Each row has a name. Each piece below is followed by the name of the row it came from, unless a question asks for something else. Each question is about the rows just above it. Places in a row count from 1.

Columns, left to right: G J X S W H T C Q
varuf: [141 106 125 116 148 121 135  62 130]
sul: [132 124 125 139 154  96 117  40 127]
bogu: [134  76 124 133 119 137 143 137 120]
geduf: [118  83 100 129 164 122 107 151 139]
nosu: [128 176 109 128 112 134 145 170 155]
Fopa: [137  76 124 133 137 137 137   7 117]
lon: [142 168 112 133  91 141 144  94 115]
Doki: [129  55 129 139 141 125 137 222 132]
nabi: [123  35 125 142 121 142 117 160 107]
Sav: [126 161 136 122 110 128 140 159 134]
Table of tags by key:
[138] -> Z772
[128] -> Z201
[127] -> Z612
[139] -> Z829
[129] -> Z666
The tag of Doki, keyed by place 4: : Z829
Which value appears more than once in nosu? : [128]
Which value appears more than once in Fopa? : [137]

Columns, left to right: L U B R M
lat: [134 146 106 172 216]
Falib: [ 97 200 161 200 200]
Gemen: [160 136 122 169 216]
tove: [160 141 199 171 218]
Times [201] occurs in Falib: : 0
Times [200] occurs in Falib: : 3
[216 200] is in which column, read top down? : M

Columns, left to right: Y N F E Z P A V K
raluk: [ 81 151 170 192  31 132  82 173 131]
zuvi: [106 127 181 217  59 131  79 200 153]
karis: [170 132 151  81 192  31  81 189 140]
lari: [ 77 193 176 202  39 131  81 183 137]
Guve: [106 127 181 217  59 129  81 182 136]
lema: [ 96 136 178 210  49 127  78 193 144]
nenez: [ 94 135 176 208  44 131  80 188 138]
nizi: [ 98 133 183 217  52 133  81 197 146]
kuf: [104 142 177 207  43 131  81 189 140]
Vik: [ 81 178 170 192  31 132  85 178 135]
key -> tag
[192] -> Z114
[78] -> Z766
[193] -> Z779
[93] -> Z940
[98] -> Z515
[77] -> Z633
[170] -> Z472
[96] -> Z436
[169] -> Z519
[94] -> Z683
The tag of karis, keyed by place 1: : Z472
Which value appears more than once in Vik? : [178]
The row with [ 78 193] is : lema
Which column holds this, read top down? [132 131  31] : P
asked: [ 81 151 170 192  31 132] : raluk
asked: [ 81 151 170 192  31 132  82 173 131] : raluk

Columns, left to right: niri navun Dov Zofu teg tep
Tinuf: [166 112  50  76  49  76]
Disug: [ 43  43 163 112  50  76]
lanog: [ 39  39 141 106  82  76]
Which row holds [163 112  50  76]? : Disug
Which row holds [ 39 141 106  82]? : lanog

Columns, left to right: soge mal lelu pitev vuri nez vave pevug Vul refov
lis: [129 127  92 136 148  91 106 155 154 137]
torev: [119 118 141 155 140 156 105 143 158 132]
zufik: [101 140 165 111 159 186 142 143  95 121]
Zureg: [119 115 139  95 141 153 152 140 126 120]
Bor: [ 97 116  98 163 138 125 117 163 113 105]
sabod: [131 108 215 116 125 215 215 131  96 156]
kolu: [131  93 136 111 120  93 120 125 150 118]
Komus: [115  95 141 119 139 123  92 145  96 156]
zule: [158 126 115 128 143 158 158 118 128 124]
Where do [ 97 116  98 163 138 125 117 163 113 105] appear? : Bor
The row with [115  95 141 119 139 123  92 145  96 156] is : Komus
key -> tag
[138] -> Z993
[141] -> Z497
[95] -> Z493
[139] -> Z933
[120] -> Z577
The tag of Komus, keyed by place 5: : Z933
asked: [119 115 139  95 141] : Zureg
Times [158] occurs in zule: : 3

Columns, left to right: muvu Buka togav rigir zazu Bamo Leni sefe
mude: [125 126 125 115 122 119 124  76]
susi: [124 125 125 126 123 121 124  21]
rulud: [119 123 120 123 120 115 124  22]
foteg: [118 125 122  16 122 117  16  16]
rutam: [125 126 125 115 122 121 123  75]
Which column holds this, read top down? [122 122] : zazu
Table of tags by key:
[16] -> Z279
[117] -> Z67
[125] -> Z225
[122] -> Z402
The tag of foteg, keyed by place 3: : Z402
How many times does susi hold [121]? : 1
Which row holds [125 126 125 115 122 121 123  75]? : rutam
Which value appears more than once in rutam? : [125]
Which column holds this, read top down? [125 120 122 125] : togav

Columns, left to right: mon met bigo Med Tima voso Tobid
Dide: [110 191  59 191 170 191 170]
kovaf: [144 110 148 190 133 222  95]
fov: [144 110 148 132 133 222 127]
asked: [110 148 190 133] : kovaf
[110 144] is in which column, read top down? : mon
asked: [144 110 148 132 133 222 127] : fov
asked: [110 191  59 191] : Dide
Where do [110 191  59 191 170 191 170] appear? : Dide
How many times does Dide hold [191]? : 3

Columns, left to right: sugiz Firu dif mavag sofop dubut
Zepi: [149 138  77 146 196 101]
gapev: [ 63 161 152 118 153 114]
Foma: [146 195 119 145 239  71]
nitut: [198  67 160 153 160 120]
Pado: [198  67 160 153 116 105]
Tena: [104 104 163 104  72 103]
dibok: [ 82 168 113 142 239  74]
The value that nitut holds more than once: : [160]
Which column holds [161 195] top down? : Firu
Which value appears more than once in Tena? : [104]
Where do [146 196] appear? : Zepi
key -> tag
[142] -> Z465
[104] -> Z782
[168] -> Z902
Look up the entry of dibok at place 2 in the table: : Z902
How many times does Tena hold [103]? : 1

